After every row comes one of two labels: whether the row has a hidden trait. Each part has its own trait and labels.
In the rows, 128 means zero.
[101 135 108  87 132 140 103 116 127 134 130 202 139 131 121 121 141 255
  55 134 165 121 139 134 137 146 116 115 152 120 135 100 132 113 126 142
 119 128 126 124 147 123 129 121 131 117 122 118 133 119 133 128 178 127
 182 132] : <66>
[130 140 151 151 135 125 121 131 121 130 128 139 132 145 128 129 127  24
 117 132  97 130 123 124 131 142 140 130 135 119 125 137 132 106 136 127
 128 126 122 140 150 134 125 136 140 155 119 123 125 144 134 122  79 136
 124 126] : <66>
[131 138 146 146 142 130 134 132 122 129 128 117 129 154 128 126 123  66
 120 135  85 129 121 120 135 140 132 125 134 122 129 133 122 140 130 125
 128 128 134 135 138 127 123 145 128 158 127 121 140 139 136 138  86 132
 131 123] : <66>
[104 129 109  99 131 137 108 120 128 132 130 175 136 128 124 122 138 255
  47 129 162 124 144 135 135 144 117 117 144 121 135  97 131 123 122 149
 116 126 127 124 159 136 131 124 128 101 120 117 130 122 131 125 163 127
 176 133] : <66>
[136 126 133 133 136 131 142 117 127 126 127  76 128 116 121 119 122 122
 136 129 113 127 113 120 124 136 127 130 126 135 125 134 117 134 129 133
 130 125 149 127  88 117 126 127 136 129 126 140 139 122 125 129 145 131
 120 130] : <64>
[134 132 136 124 132 129 127 129 130 128 128 100 129 121 121 131 126  73
 152 134 136 126 122 126 124 120 132 127 130 133 125 132 125 115 132 127
 133 132 127 132 112 120 127 122 142 131 130 132 128 129 127 128 132 127
 127 128] : <64>
[141 129 151 169 138 123 133 140 118 128 127 118 128 157 132 133 121   3
 112 129  60 133 131 122 131 132 136 134 124 117 131 138 127 153 136 130
 128 125 128 141 170 119 124 141 124 156 126 121 129 142 137 129  50 134
 116 122] : <66>
[137 127 125 135 129 125 137 125 123 127 126  87 126 119 124 127 122  95
 149 124 127 128 122 124 120 124 131 131 120 130 127 135 127 143 134 131
 131 126 136 124 109 102 129 122 134 129 128 133 129 120 125 125 146 132
 108 131] : <64>
[139 116 124 154 129 122 144 130 125 125 125  94 123 115 127 123 119 135
 151 116 119 132 131 127 117 120 127 134 110 127 126 128 125 175 137 144
 132 122 141 126 130  97 133 112 126 111 124 133 125 120 125 120 144 133
  97 132] : <64>
[ 99 136 114  83 132 138  94 119 126 134 130 196 140 128 117 126 141 247
  30 137 168 120 137 134 135 145 118 115 153 122 135  98 134 103 130 140
 121 131 121 124 142 107 129 122 137 108 125 120 133 120 132 130 172 128
 182 133] : <66>
[ 92 134 117  67 133 146 106 116 129 135 131 207 136 131 123 118 145 255
  39 132 171 121 138 138 139 157 112 112 155 121 134  93 131 114 121 148
 117 130 120 122 150 141 130 125 124  97 116 119 135 121 132 125 171 127
 199 134] : <66>
[141 124 130 152 135 124 149 124 125 125 126  61 124 123 127 120 118 119
 155 120 105 131 120 118 122 130 130 130 120 131 127 130 119 166 132 134
 130 122 151 127 110 114 128 125 125 128 127 131 137 125 127 130 117 133
 109 130] : <64>
[141 131 137 133 130 124 123 128 125 128 127 110 126 125 120 133 125  36
 156 131 139 125 119 126 120 121 130 130 127 135 127 136 130 118 138 113
 130 131 124 124 107  99 127 122 139 135 135 135 132 127 127 132 143 130
 113 127] : <64>
[128 126 128 130 125 124 133 131 134 125 128 129 123 125 134 127 127 118
 149 128 132 130 130 128 127 127 131 130 125 145 126 127 127 134 125 117
 131 128 128 127 118 133 129 128 120 128 132 133 129 131 126 133 121 125
 108 129] : <64>
[135 123 134 139 127 120 125 134 130 127 127 127 126 124 126 136 123  45
 165 127 143 128 131 129 119 115 132 131 130 135 128 134 131 120 139 107
 136 132 116 123 125 103 129 121 129 127 136 137 123 132 126 133 135 127
 107 125] : <64>
[131 126 129 132 138 121 134 127 124 127 126 112 126 119 118 117 118 188
 149 121 134 127 134 126 118 133 134 133 130 136 130 114 125 151 146 128
 131 125 140 117 115  70 131 114 130 117 123 136 134 123 128 131 152 135
 105 132] : <64>
[135 125 126 134 127 126 150 124 127 126 127  91 124 121 127 126 123 108
 155 125 127 129 119 123 126 128 127 131 119 129 127 135 123 145 129 130
 131 126 136 126 112 123 128 128 128 128 130 131 131 123 125 127 136 130
 114 129] : <64>
